Here is a tiny trained network, its code and every weight. The questions are about switching its units off for an input and a class, where a switched-off unit gives its printed mean instead of its output.

import numpy as np


def w(rows, s, z=0):
    codes = np.array(rows[::2]) - 128.0
    scale = np.full(codes.shape[1], s)
    scale[-1] = z or s
    return codes * scale


def f(y):
    return y / 2 * (1 + np.tanh(0.7978845608 * (y + 0.044715 * y**3)))


def log_softmax(a):
    a = a - a.max(-1, keepdims=True)
    return a - np.log(np.exp(a).sum(-1, keepdims=True))


def net(x, mask):
    res = np.array(x, float).reshape(1, 8) / 4 @ E
    y = f(res @ A[0][:, :-1].T + A[0][:, -1])
    res = res + np.where(mask, y, B[0][:, -1]) @ B[0][:, :-1]
    return log_softmax(res[-1] @ U[:, :-1].T + U[:, -1])


A, B = {}, {}
E = w([
[210,158,95,187,133,51,117,117,172,250],'x0',
[128,125,130,133,123,130,130,135,124,126],'x1',
[122,137,121,124,127,126,132,120,122,129],'x2',
[173,114,121,87,57,224,228,81,100,188],'x3',
[125,124,128,124,131,130,122,129,117,134],'x4',
[192,149,144,1,160,121,61,100,144,108],'x5',
[121,178,90,187,134,236,38,134,105,144],'x6',
[99,159,73,84,23,92,95,179,223,86],'x7',
],0.007)
A[0] = w([
[176,129,148,125,82,181,195,65,156,149,51],'N0',
[17,142,173,79,147,143,130,135,100,129,6],'N1',
[154,166,131,143,112,112,105,128,134,212,56],'N2',
[110,135,112,179,133,189,44,114,151,119,115],'N3',
[178,139,124,121,57,208,199,176,128,153,76],'N4',
[163,151,116,144,98,86,103,138,97,189,26],'N5',
[62,104,103,101,98,142,114,119,105,112,52],'N6',
[61,143,92,109,22,161,95,148,212,161,181],'N7',
[153,95,172,162,204,157,104,61,93,184,134],'N8',
[53,95,133,104,117,181,133,129,142,101,84],'N9',
[172,114,59,131,146,113,136,151,129,152,48],'N10',
[120,136,143,142,246,147,181,78,72,133,198],'N11',
[160,106,233,175,195,180,150,143,161,156,62],'N12',
[151,119,87,99,103,186,195,114,156,168,45],'N13',
[174,160,120,73,77,191,165,93,107,173,58],'N14',
[106,186,87,120,111,225,59,123,109,167,59],'N15',
[124,78,170,145,87,161,113,121,90,56,35],'N16',
[168,133,152,171,108,106,125,141,162,202,67],'N17',
[117,106,148,105,105,169,121,188,55,60,17],'N18',
[155,147,30,121,98,44,130,125,110,186,148],'N19',
[142,133,124,149,116,157,90,128,124,123,3],'N20',
[147,204,117,147,86,211,98,135,108,142,75],'N21',
[158,157,172,142,106,101,96,136,120,185,29],'N22',
[100,127,158,176,144,53,50,145,104,127,38],'N23',
[120,181,67,138,117,116,119,61,198,162,153],'N24',
[38,93,77,254,51,130,188,134,134,164,83],'N25',
[105,85,175,53,114,71,228,133,168,147,170],'N26',
[195,139,137,17,122,156,53,101,176,194,128],'N27',
[68,168,132,135,100,142,145,41,144,63,143],'N28',
],0.0079,0.0056)
B[0] = w([
[104,125,99,146,216,56,89,183,230,117,179],'N0',
[159,153,66,108,168,110,204,177,183,61,141],'N1',
[176,132,118,74,190,167,201,177,157,57,148],'N2',
[149,129,126,190,104,39,182,58,126,135,175],'N3',
[53,117,95,160,159,48,62,148,191,141,196],'N4',
[200,181,88,94,241,109,206,111,168,42,133],'N5',
[192,183,126,90,129,137,158,188,147,95,136],'N6',
[135,101,177,106,34,179,96,205,121,134,220],'N7',
[90,132,139,110,39,168,140,176,149,110,221],'N8',
[199,141,125,110,163,148,159,180,105,112,166],'N9',
[95,223,128,84,157,162,228,139,119,67,123],'N10',
[148,128,166,122,50,138,80,240,94,137,254],'N11',
[99,216,184,78,53,169,88,110,99,110,162],'N12',
[102,219,90,176,184,101,116,189,179,87,169],'N13',
[66,101,158,157,214,58,73,183,228,142,192],'N14',
[147,112,180,213,121,71,189,34,90,98,183],'N15',
[168,181,43,69,174,151,227,159,173,91,149],'N16',
[214,173,100,62,161,219,210,126,129,56,155],'N17',
[195,164,59,72,224,143,209,93,146,91,158],'N18',
[187,150,144,147,87,200,140,120,160,89,180],'N19',
[80,255,160,127,160,90,190,52,156,67,115],'N20',
[171,137,151,196,65,36,166,66,86,63,174],'N21',
[167,202,75,65,168,92,209,171,175,53,126],'N22',
[76,155,65,124,171,67,103,147,175,112,154],'N23',
[170,88,134,58,86,153,155,172,115,95,167],'N24',
[48,67,74,39,193,166,69,47,9,176,235],'N25',
[145,106,183,213,91,115,141,34,88,90,234],'N26',
[99,84,69,73,138,125,104,86,10,208,211],'N27',
[202,129,93,104,99,156,147,162,114,96,168],'N28',
],0.0075,0.0077)
U = w([
[196,145,104,67,179,189,242,135,167,101,57],'0',
[132,126,178,113,38,160,98,176,144,153,139],'1',
[58,139,99,158,230,2,32,161,232,121,18],'2',
[155,70,141,130,121,129,107,99,111,161,247],'3',
[145,94,146,126,109,135,108,85,125,147,253],'4',
[150,106,182,189,92,44,203,16,108,135,38],'5',
[103,99,102,23,176,141,92,23,54,198,38],'6',
],0.0085,0.0067)

Each question gives the input, the list of numbers given to net, and the class t.
The units are the neurons (one row each of A and B). Each row of codes is followed by its name. A weight is (code - 128) times the scale printed after its matrix; where a second scale follows, it is the last column's (A, B and U).
mask holds one flag per neuron, in row order. A switched-off neuron (its flag False) gives its mean, the last column of its row in B, instead of its output. The means were averaged over made-up inputs and are rounded, as every weight is.
A unit's drop is (log p(t) with every unit on - log p(t) with that unit switched off) / (log p(t) with every unit on - log p(t) with every unit switched off).
The circuit of an input: a set's keep is (log p(t) with only the set's units on - log p(t) with every unit switched off) / (log p(t) with every unit on - log p(t) with every unit switched off). Starting from the 12 units with the biggest drops (on a tie, the unit counted first), units are removed one at a time, each time the one whose removal leaves the highest keep (on an exact tie, the one counted first), for as long as the keep stays at least 0.8.
units of the circuit, in order: the units of the circuit, biggest drop first
most important unit: the unit with the biggest drop
k most important neurons: the k neurons with the biggest drops, biggest first
drop when u is switched off: that unit's drop, to one decimal
input [6,-1,-5,8,0,-6,-6,4], class 2: 4 most important neurons	N4, N0, N13, N14
input [3,-1,0,-1,0,-8,-6,7], class 6: units of the circuit, in order	N25
input [3,1,1,1,-5,6,1,-3], class 6: 2 most important neurons	N27, N7
input [0,4,3,1,-1,6,6,-2], class 5: 3 most important neurons	N15, N25, N21
input [-2,-6,4,-6,-4,-2,8,-7], class 5: 2 most important neurons	N3, N15
input [-7,-3,4,5,-5,-5,-2,-3], class 0: units of the circuit, in order	N16, N18
input [2,3,-2,4,7,-6,8,1], class 5: units of the circuit, in order	N21, N15
input [5,4,3,0,-3,4,-6,5], class 5: 2 most important neurons	N26, N11
input [7,8,-8,-7,-7,6,-3,8], class 1: units of the circuit, in order	N7, N19
input [-7,-6,1,8,-4,5,1,-6], class 2: units of the circuit, in order	N14, N0
input [-5,5,2,7,7,0,6,4], class 2: 2 most important neurons	N4, N14
input [4,1,1,-4,1,7,-8,2], class 5: 2 most important neurons	N26, N25
input [-5,-5,-6,7,3,2,7,2], class 2: 3 most important neurons	N14, N4, N26
input [-5,4,6,1,5,-2,-8,0], class 5: most important unit	N26
input [4,-8,-7,8,2,6,1,-8], class 1: 3 most important neurons	N8, N11, N12
input [-5,4,5,-1,1,5,-3,-6], class 1: units of the circuit, in order	N11, N25
input [-1,2,0,8,5,-8,-2,-4], class 2: units of the circuit, in order	N0, N4
input [7,3,-3,0,4,0,1,-8], class 1: 2 most important neurons	N11, N8
input [-2,1,6,-5,-5,-8,5,5], class 6: 2 most important neurons	N25, N11
input [6,7,6,-4,0,6,-3,7], class 1: units of the circuit, in order	N19
input [-4,-8,-2,4,-7,-8,1,-8], class 1: 2 most important neurons	N11, N8
input [-2,6,-6,-5,-5,-5,-1,-8], class 1: units of the circuit, in order	N11, N8
input [7,4,-3,-4,-4,5,7,-2], class 0: drop when N25 is switched off	0.1
input [-2,6,0,-3,6,0,8,-3], class 5: drop when N15 is switched off	0.1
